Here is a tiny trained network, its code and every weight. The questions are about switching its units off for an input and a target symbol, where a switched-off unit gives its printed mean instead of its output.

import numpy as np


def w(rows, s, z=0):
    codes = np.array(rows[::2]) - 128.0
    scale = np.full(codes.shape[1], s)
    scale[-1] = z or s
    return codes * scale


def f(y):
    return y / 2 * (1 + np.tanh(0.7978845608 * (y + 0.044715 * y**3)))


def softmax(a):
    e = np.exp(a - a.max(-1, keepdims=True))
    return e / e.sum(-1, keepdims=True)


def log_softmax(a):
    a = a - a.max(-1, keepdims=True)
    return a - np.log(np.exp(a).sum(-1, keepdims=True))


def net(x, mask):
    ids = ['δεζθλμξτ'.index(c) for c in x.split()]
    T = len(ids)
    res = E[ids] + P[:T]
    r = res
    for j in range(3):
        rows = slice(3 * j, 3 * j + 3)
        q, k, v = (r @ M[0][rows].T for M in (Q, K, V))
        z = softmax(np.where(np.tri(T) > 0, q @ k.T / 3**0.5, -1e9)) @ v
        o = O[0][rows]
        res = res + np.where(mask[j], z, o[:, -1]) @ o[:, :-1]
    y = f(res @ A[0][:, :-1].T + A[0][:, -1])
    res = res + np.where(mask[3:19], y, B[0][:, -1]) @ B[0][:, :-1]
    return log_softmax(res[-1] @ U[:, :-1].T + U[:, -1])


Q, K, V, O, A, B = {}, {}, {}, {}, {}, {}
E = w([
[79,155,111,183,246,105,114,101,127,7,104,80],'δ',
[187,211,159,119,28,71,142,113,124,100,119,153],'ε',
[155,129,110,128,213,240,138,174,186,74,145,76],'ζ',
[125,141,56,98,167,97,251,97,111,96,66,134],'θ',
[196,176,64,132,212,122,88,168,26,78,167,202],'λ',
[80,135,99,166,125,153,133,180,84,151,29,100],'μ',
[137,105,70,93,62,3,153,182,124,119,125,95],'ξ',
[158,151,119,134,148,88,54,141,139,205,219,186],'τ',
],0.013)
P = w([
[127,117,169,69,112,135,100,136,107,79,116,137],'0',
[207,187,69,180,70,155,63,52,141,93,189,149],'1',
[146,177,161,104,194,82,109,107,96,191,66,90],'2',
[78,92,139,100,112,162,97,155,122,81,179,110],'3',
[151,167,65,246,85,158,76,79,101,184,178,74],'4',
[86,164,138,94,197,95,77,99,169,209,115,116],'5',
[115,108,158,117,107,173,113,120,96,84,98,141],'6',
],0.013)
Q[0] = w([
[124,146,34,225,48,184,145,100,121,69,183,99],'H1',
[80,169,44,36,156,70,113,152,133,70,118,128],'H1',
[93,48,215,105,127,207,175,120,119,24,173,236],'H1',
[123,254,27,235,118,89,110,150,57,145,134,85],'H2',
[110,70,199,211,70,113,143,182,86,192,78,110],'H2',
[159,123,57,190,74,43,99,128,148,125,94,50],'H2',
[155,122,234,8,154,84,120,165,79,126,61,134],'H3',
[122,137,161,108,78,215,186,16,154,115,151,213],'H3',
[25,125,186,55,240,73,60,175,112,155,154,137],'H3',
],0.0065)
K[0] = w([
[193,147,224,104,187,75,174,129,16,139,38,92],'H1',
[13,89,121,152,169,172,125,145,129,147,137,110],'H1',
[174,93,56,93,108,190,74,56,92,2,62,166],'H1',
[148,152,164,67,170,73,80,122,126,170,121,73],'H2',
[102,225,94,121,142,37,195,90,199,144,141,185],'H2',
[81,190,104,125,227,106,91,78,135,238,90,125],'H2',
[108,33,110,145,19,55,86,141,153,118,152,136],'H3',
[111,200,170,144,101,177,127,113,101,2,74,202],'H3',
[24,128,82,169,87,76,116,183,174,175,249,83],'H3',
],0.0068)
V[0] = w([
[91,130,145,206,177,135,96,87,68,141,211,250],'H1',
[127,73,185,93,134,167,40,170,154,254,143,185],'H1',
[121,220,190,156,123,176,74,122,130,149,116,169],'H1',
[72,101,144,144,169,175,109,178,107,180,74,112],'H2',
[106,177,83,188,89,149,161,17,125,129,130,96],'H2',
[88,89,131,136,154,104,138,118,124,18,69,95],'H2',
[145,180,128,107,51,186,152,50,31,113,34,222],'H3',
[133,122,138,168,96,137,97,153,129,122,139,176],'H3',
[116,156,110,124,152,183,184,96,175,119,68,131],'H3',
],0.0077)
O[0] = w([
[140,209,55,112,160,100,102,95,123,91,97,97,2],'H1',
[76,148,108,214,94,213,136,117,133,80,71,162,25],'H1',
[36,182,87,70,158,166,78,170,185,136,156,102,86],'H1',
[139,152,130,136,151,154,155,152,237,75,66,168,125],'H2',
[133,91,131,168,199,89,135,172,104,183,180,137,67],'H2',
[137,73,61,113,177,95,146,109,157,141,104,69,202],'H2',
[98,135,111,161,114,94,159,222,201,124,255,71,126],'H3',
[72,169,122,137,82,167,139,83,117,163,138,143,110],'H3',
[156,47,123,108,109,110,109,209,53,116,199,126,20],'H3',
],0.0087,0.0045)
A[0] = w([
[90,162,98,48,178,155,89,206,115,146,56,114,152],'N1',
[89,94,109,56,55,141,54,137,117,83,159,165,122],'N2',
[168,216,126,178,82,160,108,73,185,169,73,97,58],'N3',
[156,229,75,169,124,86,144,125,169,224,184,167,76],'N4',
[125,133,245,101,127,137,132,182,146,79,54,130,204],'N5',
[69,137,209,66,192,73,149,221,220,142,93,228,89],'N6',
[175,174,147,182,101,84,131,102,151,223,92,174,117],'N7',
[149,183,195,116,32,156,103,160,173,84,102,61,4],'N8',
[217,112,169,117,170,55,83,123,169,205,103,109,187],'N9',
[72,75,230,36,47,166,175,147,123,167,69,181,53],'N10',
[71,202,254,52,121,121,106,152,110,154,84,169,88],'N11',
[157,183,159,208,109,112,132,170,191,214,98,132,73],'N12',
[114,108,154,161,7,208,100,115,164,128,132,133,86],'N13',
[147,108,94,113,126,129,120,123,184,73,137,220,81],'N14',
[73,55,98,102,102,56,166,167,87,34,44,137,81],'N15',
[45,83,119,107,135,135,37,134,173,204,168,186,46],'N16',
],0.0066,0.004)
B[0] = w([
[73,89,133,169,101,95,114,140,114,72,168,114,195],'N1',
[230,107,91,179,149,195,83,174,105,167,83,232,149],'N2',
[145,125,120,86,85,46,120,110,117,102,170,118,182],'N3',
[21,78,185,127,100,165,101,108,153,80,66,71,179],'N4',
[75,181,65,71,182,81,115,147,193,171,130,106,186],'N5',
[16,141,111,190,125,96,177,99,2,159,152,165,161],'N6',
[149,91,33,149,151,106,180,128,148,52,200,74,185],'N7',
[175,168,122,105,150,49,112,124,124,122,172,118,144],'N8',
[131,132,70,116,121,172,103,173,122,170,125,174,254],'N9',
[78,155,165,42,127,155,125,168,128,149,112,212,178],'N10',
[147,75,115,198,215,89,127,88,181,163,106,140,174],'N11',
[228,149,79,111,142,176,152,105,137,37,115,97,151],'N12',
[102,124,113,129,125,93,210,167,126,146,138,208,154],'N13',
[78,149,112,177,103,191,192,147,135,135,96,72,128],'N14',
[138,84,215,165,76,185,81,40,78,115,76,96,194],'N15',
[127,157,103,147,153,159,122,135,98,157,79,135,128],'N16',
],0.0074,0.0085)
U = w([
[164,97,129,127,166,211,161,166,253,65,70,167,115],'δ',
[160,112,167,131,116,203,106,124,112,110,57,173,176],'ε',
[140,163,182,139,164,90,113,172,151,151,153,169,66],'ζ',
[152,187,107,105,148,185,154,159,54,53,94,174,67],'θ',
[137,87,160,203,150,154,223,64,72,105,153,158,149],'λ',
[134,113,157,131,144,143,116,55,147,88,70,56,2],'μ',
[30,150,165,155,146,172,149,146,91,171,121,134,177],'ξ',
[171,186,75,122,203,148,154,105,203,246,82,193,192],'τ',
],0.0067,0.0032)

Each question gives the input, a string of symbols that net reads in full, and the target symbol t.
The units are the heads (3 rows each of Q, K, V and O) and the neurons (one row each of A and B). Each row of codes is followed by its name. A weight is (code - 128) times the scale printed after its matrix; where a second scale follows, it is the last column's (O, A, B and U).
mask holds one flag per unit, heads first, then neurons. A switched-off unit (its flag False) gives its mean, the last column of its rows in O or B, instead of its output. The means were averaged over made-up inputs and are rounded, as every weight is.
A unit's drop is (log p(t) with every unit on - log p(t) with that unit switched off) / (log p(t) with every unit on - log p(t) with every unit switched off).
The circuit of an input: a set's keep is (log p(t) with only the set's units on - log p(t) with every unit switched off) / (log p(t) with every unit on - log p(t) with every unit switched off). Starting from the 12 units with the biggest drops (on a tie, the unit counted first), units are removed one at a time, each time the one whose removal leaves the highest keep (on an exact tie, the one counted first), for as long as the keep stays at least 0.8.
circuit, biggest first: the units of the circuit, biggest drop first
most important unit: the unit with the biggest drop
k most important neurons: the k neurons with the biggest drops, biggest first
which heads matter: for each layer, one digit per head in row order, 1 if its drop is at least 0.15 and else 0, layers parted by /
input ξ δ ξ μ τ ξ, target μ: which heads matter -> 101
input λ ξ ξ τ, target τ: circuit, biggest first -> [H3; N15]
input ξ μ δ ξ λ, target τ: most important unit -> H2
input ξ τ τ δ τ, target θ: which heads matter -> 110
input ξ μ τ ξ μ, target θ: which heads matter -> 110
input ξ ξ ζ μ ζ λ, target ξ: which heads matter -> 100
input τ ε ε ξ δ, target ξ: circuit, biggest first -> [H1; H2]
input δ μ θ ξ, target ε: circuit, biggest first -> [N15; H3]
input μ μ δ, target ξ: 2 most important neurons -> [N6; N1]
input λ τ ε ε τ, target ξ: circuit, biggest first -> [N4; H2]
input ξ τ ζ, target μ: which heads matter -> 101
input λ δ θ δ ξ, target ζ: which heads matter -> 101
input λ δ μ, target ξ: circuit, biggest first -> [N6; H1; N1]
input θ ξ μ ξ ξ ξ ε, target ζ: which heads matter -> 001
input μ θ τ δ θ, target θ: circuit, biggest first -> [H1; H2]
input δ ξ δ, target τ: which heads matter -> 100
input λ ξ ξ ξ ζ, target λ: circuit, biggest first -> [H1; N5]
input μ ξ μ ξ, target ξ: which heads matter -> 110
input ξ ξ θ ζ ε, target ζ: circuit, biggest first -> [H3]
input ξ λ μ τ λ, target δ: which heads matter -> 010
input λ τ λ μ θ, target μ: which heads matter -> 100
input μ λ ξ θ τ, target λ: which heads matter -> 100
input ξ μ δ τ δ, target τ: which heads matter -> 110
input τ ξ λ, target μ: most important unit -> H1
input ξ λ τ θ ξ, target θ: circuit, biggest first -> [H2; H1; N12]
input μ θ τ ξ τ ζ ξ, target τ: 3 most important neurons -> [N5; N11; N4]
